Each row is followed by roughly how far along a hidden order it lies, from 0 to 9. A new part has a new order.
In the rows, 128 means zero.
[170 136 142  98 148 120 126 107  93 110 171 130 132 124 110 144 125  97
 118  89 138 130 128 145 124 147 121 176 132 141 128]
4
[255 142 176  86  97 137 138  64 159  51 106 140   1 107   1  89 110 134
 128  26 113 175 123 147 171 220 130  74  89 116 105]
6
[ 86 122  73 157 115 137 133 138 134 131 111 129 100 142 104 112 135 161
 137 129 118 115 126 116 145 164 133  73 118 121 129]
6
[149 138 179 134 119 126 114 123 162 139  97 147  84 127  88 128 117 131
 133 134 136 135 130 142 113 147 130 146  94 125 126]
4
[159 144 149 132 102 124 133 136 112 135 172 122 102 110  66 120 130 140
 119 116 119 129 118 129 168 196 124  90 139 140 140]
0
[142 116 188  70 153 138 118 139 112 154 104 139 101 132 141 136 122 140
 132 150 129 134 127 147 151 177 118  87 106 120 131]
4
[121 128 193 101 151 136 134 149  99 103 130 121 147 133 158 128 123 110
 119 160 125  92 127 112 128 110 111 136 122 125 122]
4
[172 146 170 139 108 138 137 130 147 100  91 130  69 128  90 116 117 123
 128  43 111 137 127 117 150  99 130 105  75 112 120]
3
[132 126 167 100 152 142 136 139 114  92 124 124 102 137  97 124 128 105
 126 164 127 101 125 116 128  26 106 157 126 126 125]
5
[174 139 144 100 110 118 127 101 144 138 148 125 123 136 132 106 122 132
 119  78 141 149 119 148 145 119 137 137 128 140 125]
5
[ 87 132  69 135 147 134 133 131 102 125 130 119 180 160 165 138 135  96
 122 110 138 105 126 136 118   1 126 174 113 138 129]
4
[169 136 146 150 121 123 134 130 138 124 138 120 143 106 142 142 129 106
 124  33 115 151 133 114 141  97 130 170 144 123 136]
1
[127 122  92 143  96 129 123 109 184 154 110 136 118 124 150 122 136 126
 136 167 135 146 128 141 121  31 135 146 163 128 136]
2
[179 144 143 156 109 131 138 119 140 111 125 121  97 101  76 131 126 110
 124  33 111 149 129 118 154 103 132 145 124 125 129]
1
[150 116 143 113 148 124 124 137 142 127 142 135  64 108  58 127 127 162
 143 110 122 148 131 110 135 183 118 137 140 117 133]
8
[140 141 135 168 101 133 124 121 145 152  80 129 110 119  97 136 123 134
 131 152 127 150 127 147 135 159 147  93  85 137 128]
2
[111 117 168 119 157 125 120 162 131 146 129 133 108 118  98 137 127 146
 141 128 128 128 131 106 125 167 116 149 129 121 137]
8
[169 119 110  97 149 139 126  96 123  96 100 147  54 135  91 139 124 108
 134  90 127 141 135 144 121 130 121 129 101 114 117]
4
[139 127 174 121 136 129 131 136 131 146 112 133 104 150 147 112 117 154
 126  29 128 121 129 112 169 235 137 123 113 118 115]
9
[143 126 126 107 137 144 140 135 107  85 109 119  50 122  25 107 124 144
 135 147 116 127 122 116 139 159 119  52  89 123 116]
9
[153 134 107 155 107 128 141  91 143  93  99 122 111 121  83 114 124 124
 125 106 128 139 131 131 120 160 148 125 120 131 107]
7
[126 131 110 123 131 130 128 105 140  94 117 138 106 162 115 108 124 115
 127 122 140 102 128 138 109  50 126 159 111 127 112]
6
[161 141  72 138 108 126 136 116 119  92 153 117 103 109  68 130 133 109
 129 105 113 152 122 133 115  41 120 104 105 129 139]
1
[147 123  64 125 101 133 132  98 129 132 120 127 115 124 126 118 136 144
 127 180 124 138 126 146 145 179 140  49 155 134 124]
3
[156 140 129 133  97 121 134 114 163  90 145 130 130 115 151 114 131 111
 121 171 118 121 128 122 100  53 117 137 162 119 129]
0
[125 123  84  87 134 119 123 120 138 115 148 125 125 118 105 120 131 127
 137 214 135 152 122 143  79  34 116 111 122 130 135]
6
[113 132  80 167 101 134 125 122 153 162  87 123 139 118 104 135 134 131
 135 158 131 148 124 143 118  43 143 118 108 139 134]
3
[140 137 179 120 152 125 125 153 116 129 147 136 139 135 157 147 127  96
 124  52 125 114 132 119 120  55 110 194 117 117 138]
1

[110 154 136  57 139 160 113 154 226 134 114 140 110 106 126 118  36  98
 165   1  29 100 181 188 108 106 138 147 103  94 103  62 152 130 148 128
 104 103  76   1 122 104 207  80  75  14 113 161 103 194 123 128 148 106
 152 132 115 140 163 126 126 129 161 130 110 142 110 133 255 174 146 130
 136  92  95  51 130 136 172 132 165  91 126 170 123 173  97 134 160 107
 154 169 129 130  99 168 108  86 196 166 116 173 131 140 132 163  45 125
 128 114 111 127]
2
[145 116 119 146 109 112 135 119  31 125 137 116 139 140 121 134 125 142
  98 234 198 154  94 124 143 153 121 106 132 143 136 175 116 128 115 130
 144 145 145 198 138 128  76 148 146 179 143 128 132  82 140 126 112 137
 109 125 136 119 112 139 128 145 146 133 145 115 137 131  35  86 117 128
 149 134 139 174 103 123 113 124 109 144 125  80 124  86 147 125 110 145
 110 135 126 124 149 108 141 136  94 108 146  87 126 113 135 105 169 125
 131 142 145 144]
3
[135 109 129 195 149 115 132 120 112 130 127 127 128 134 147 127 235 142
 130 151 120 124 110  48 142 136 125 133 149 151 140 147 115 117 123 127
 134 131 181 199 126 141 105 151 159 171 129  97 138  80 110 129 139 124
 125 124 134 131 120 126 132 125  76 123 126 130 138 117  44 123 120 123
 100 147 158 165 147 116 113 127 109 148 128 123 132 120 140 123 107 126
 129  79 136 128 138  95 140 167  86 116 120 127 131 128 125  97 153 137
 121 122 128 106]
8
[122 143 130  80 143 138 110 147 182 129 117 137 115 114 121 119  62 101
 148  52  80 115 159 163 108 122 137 136  90 109 101  89 139 133 139 129
 106 116  86  33 128 106 181  88  85  78 118 155 102 177 133 128 146 112
 137 130 122 134 153 129 127 142 164 134 121 134 114 130 236 134 137 127
 140  96  85  78 123 131 158 127 155 104 124 149 129 150 109 134 149 116
 129 157 127 129 113 162 118 106 174 151 117 151 127 130 128 147  73 126
 137 120 118 131]
2
[120 141 128  63 127 141 119 146 183 129 120 134 120 119 114 118  39 100
 132  45  85 120 166 203 107 108 132 146 110 111 102  80 139 139 139 131
 119 144  66  26 126 100 157  96  62  72 130 150  93 222 133 126 130 121
 132 133 126 132 153 127 124 144 170 127 118 128 121 131 206 149 136 129
 152 100 101  79 114 138 162 122 153 114 124 151 129 144 107 135 151 115
 131 164 123 135 112 162 116  91 177 152 116 138 126 127 123 160  67 121
 139 124 117 133]
1
[125 144 129  76 155 126  99 144 180 129 119 138 117 116 123 110 101 104
 145  81 106 114 161 186 115 140 138 130 119 124 101 101 130 132 133 133
 116 126 101  28 135  90 167  97  74  80 123 150  97 188 131 125 151 108
 139 130 129 135 157 132 127 162 154 138 128 129 117 137 210 150 131 125
 171  85  91  78 115 127 181 126 155 105 120 119 125 132 114 131 140 116
 133 143 126 124 114 163 125 116 180 152 115 142 126 118 129 123  80 120
 146 123 123 141]
2
[121 149 126  57 117 141 116 142 188 131 124 135 122 118 110 126   1 108
 130  70 125 124 126 205 117 103 133 126 107 107 110 101 142 140 137 128
 119 119  62   3 130  98 169  91  79  80 123 173 105 199 142 128 131 125
 136 131 122 130 147 130 126 147 194 135 128 128 118 137 221 148 145 129
 163  95  96 100 102 134 166 132 162 103 128 125 120 146 110 132 151 119
 136 190 123 128 109 178 111  81 194 153 130 135 128 127 135 147  84 118
 142 130 123 152]
0
[113 138 128  94 131 142 118 138 169 129 123 133 119 118 121 120  91 119
 146  76  89 117 149 162 118 126 132 137 118 124 114  94 126 130 135 128
 117 119 105  74 128 113 165 107 104  90 118 136 116 170 133 128 137 119
 136 131 127 133 139 129 125 133 150 128 125 132 123 132 202 152 136 127
 137 102 109 129 126 130 145 131 162 110 126 137 125 141 117 131 145 121
 138 156 127 127 115 147 119 108 162 146 125 144 127 133 130 138  91 127
 127 121 124 130]
3
[138 110 125 200 146 100 133 113  74 126 131 127 135 140 141 131 235 147
 121 214 174 133 100  54 144 149 124 118 152 152 152 174 109 117 116 129
 140 139 186 231 132 147  92 165 165 189 138  96 144  60 117 127 131 132
 118 124 140 129 105 130 129 122  82 127 137 123 138 117  30  95 112 124
 111 164 159 183 139 111 100 122  93 159 124 107 133  96 144 123 100 131
 112  87 133 120 145 110 148 174  39 109 131 113 128 123 124  89 170 136
 123 130 136 111]
7
[136 107 131 209 151 105 137 112 107 129 130 123 131 144 152 131 255 148
 136 174 110 121 105  34 146 128 123 140 157 166 157 151 112 109 118 126
 139 145 201 255 123 176  78 174 178 196 130  83 152  63 103 129 133 127
 122 127 134 128 109 121 129 105  45 114 122 129 138 109  30 110 118 125
  77 169 166 179 165 114  90 118  91 159 129 146 138 119 147 122  99 125
 122  29 138 126 143  79 148 192  54 107 123 127 131 134 115  99 170 142
 115 123 129  93]
9
